Here is a tiny trained network, its code and every weight. The questions are about switching its units off for an input and a class, where a switched-off unit gives its printed mean instead of its output.

import numpy as np


def w(rows, s, z=0):
    codes = np.array(rows[::2]) - 128.0
    scale = np.full(codes.shape[1], s)
    scale[-1] = z or s
    return codes * scale


def f(y):
    return y / 2 * (1 + np.tanh(0.7978845608 * (y + 0.044715 * y**3)))


def log_softmax(a):
    a = a - a.max(-1, keepdims=True)
    return a - np.log(np.exp(a).sum(-1, keepdims=True))


def net(x, mask):
    res = np.array(x, float).reshape(1, 2) / 4 @ E
    y = f(res @ A[0][:, :-1].T + A[0][:, -1])
    res = res + np.where(mask, y, B[0][:, -1]) @ B[0][:, :-1]
    return log_softmax(res[-1] @ U[:, :-1].T + U[:, -1])


A, B = {}, {}
E = w([
[140,159,28,58,176],'x0',
[153,164,109,122,2],'x1',
],0.0095)
A[0] = w([
[139,130,96,120,34,31],'n0',
[117,152,16,91,128,6],'n1',
[123,145,91,124,5,97],'n2',
[120,117,159,145,228,3],'n3',
[102,115,247,180,56,3],'n4',
[113,128,118,138,126,33],'n5',
],0.013,0.0078)
B[0] = w([
[131,126,176,132,183,180],'n0',
[195,109,112,114,172,183],'n1',
[81,126,132,140,140,243],'n2',
[105,120,146,134,202,185],'n3',
[169,116,86,107,161,254],'n4',
[222,174,253,113,149,105],'n5',
],0.057,0.0074)
U = w([
[27,97,211,130,224,128],'0',
[254,86,42,89,156,108],'1',
[15,105,10,145,10,254],'2',
[117,134,216,84,86,93],'3',
[138,167,154,156,74,87],'4',
[147,157,200,131,86,87],'5',
],0.0094,0.016)

Each question gives the input, the list of numbers given to net, and the class t.
The units are the neurons (one row each of A and B). Each row of codes is followed by its name. A weight is (code - 128) times the scale printed after its matrix; where a second scale follows, it is the last column's (A, B and U).
mask holds one flag per neuron, in row order. A switched-off neuron (its flag False) gives its mean, the last column of its row in B, instead of its output. The means were averaged over made-up inputs and are rounded, as every weight is.
A unit's drop is (log p(t) with every unit on - log p(t) with that unit switched off) / (log p(t) with every unit on - log p(t) with every unit switched off).
The circuit of an input: a set's keep is (log p(t) with only the set's units on - log p(t) with every unit switched off) / (log p(t) with every unit on - log p(t) with every unit switched off). Starting from all 6 units, units are removed one at a time, each time the one whose removal leaves the highest keep (on an exact tie, the one counted first), for as long as the keep stays at least 0.8.
circuit, biggest first: the units of the circuit, biggest drop first
k most important neurons: the k neurons with the biggest drops, biggest first
drop when u is switched off: that unit's drop, to one decimal
input [0,7], class 0: circuit, biggest first	n0
input [0,4], class 0: 2 most important neurons	n0; n2
input [2,-2], class 2: circuit, biggest first	n1; n0
input [-2,3], class 2: circuit, biggest first	n3; n1
input [-7,6], class 1: 2 most important neurons	n4; n3
input [-3,-2], class 2: circuit, biggest first	n1; n0
input [3,3], class 2: circuit, biggest first	n4; n3
input [-8,-7], class 1: 2 most important neurons	n4; n2
input [4,4], class 0: 3 most important neurons	n4; n2; n0
input [-5,-4], class 1: 3 most important neurons	n2; n4; n0
input [-4,7], class 0: 2 most important neurons	n2; n0
input [-1,4], class 0: 2 most important neurons	n0; n2
input [-1,-3], class 2: 2 most important neurons	n0; n4
input [-4,-2], class 1: circuit, biggest first	n2
input [-2,5], class 0: drop when n0 is switched off	1.0
input [-5,0], class 1: drop when n4 is switched off	0.3
input [-2,-2], class 2: drop when n3 is switched off	0.1
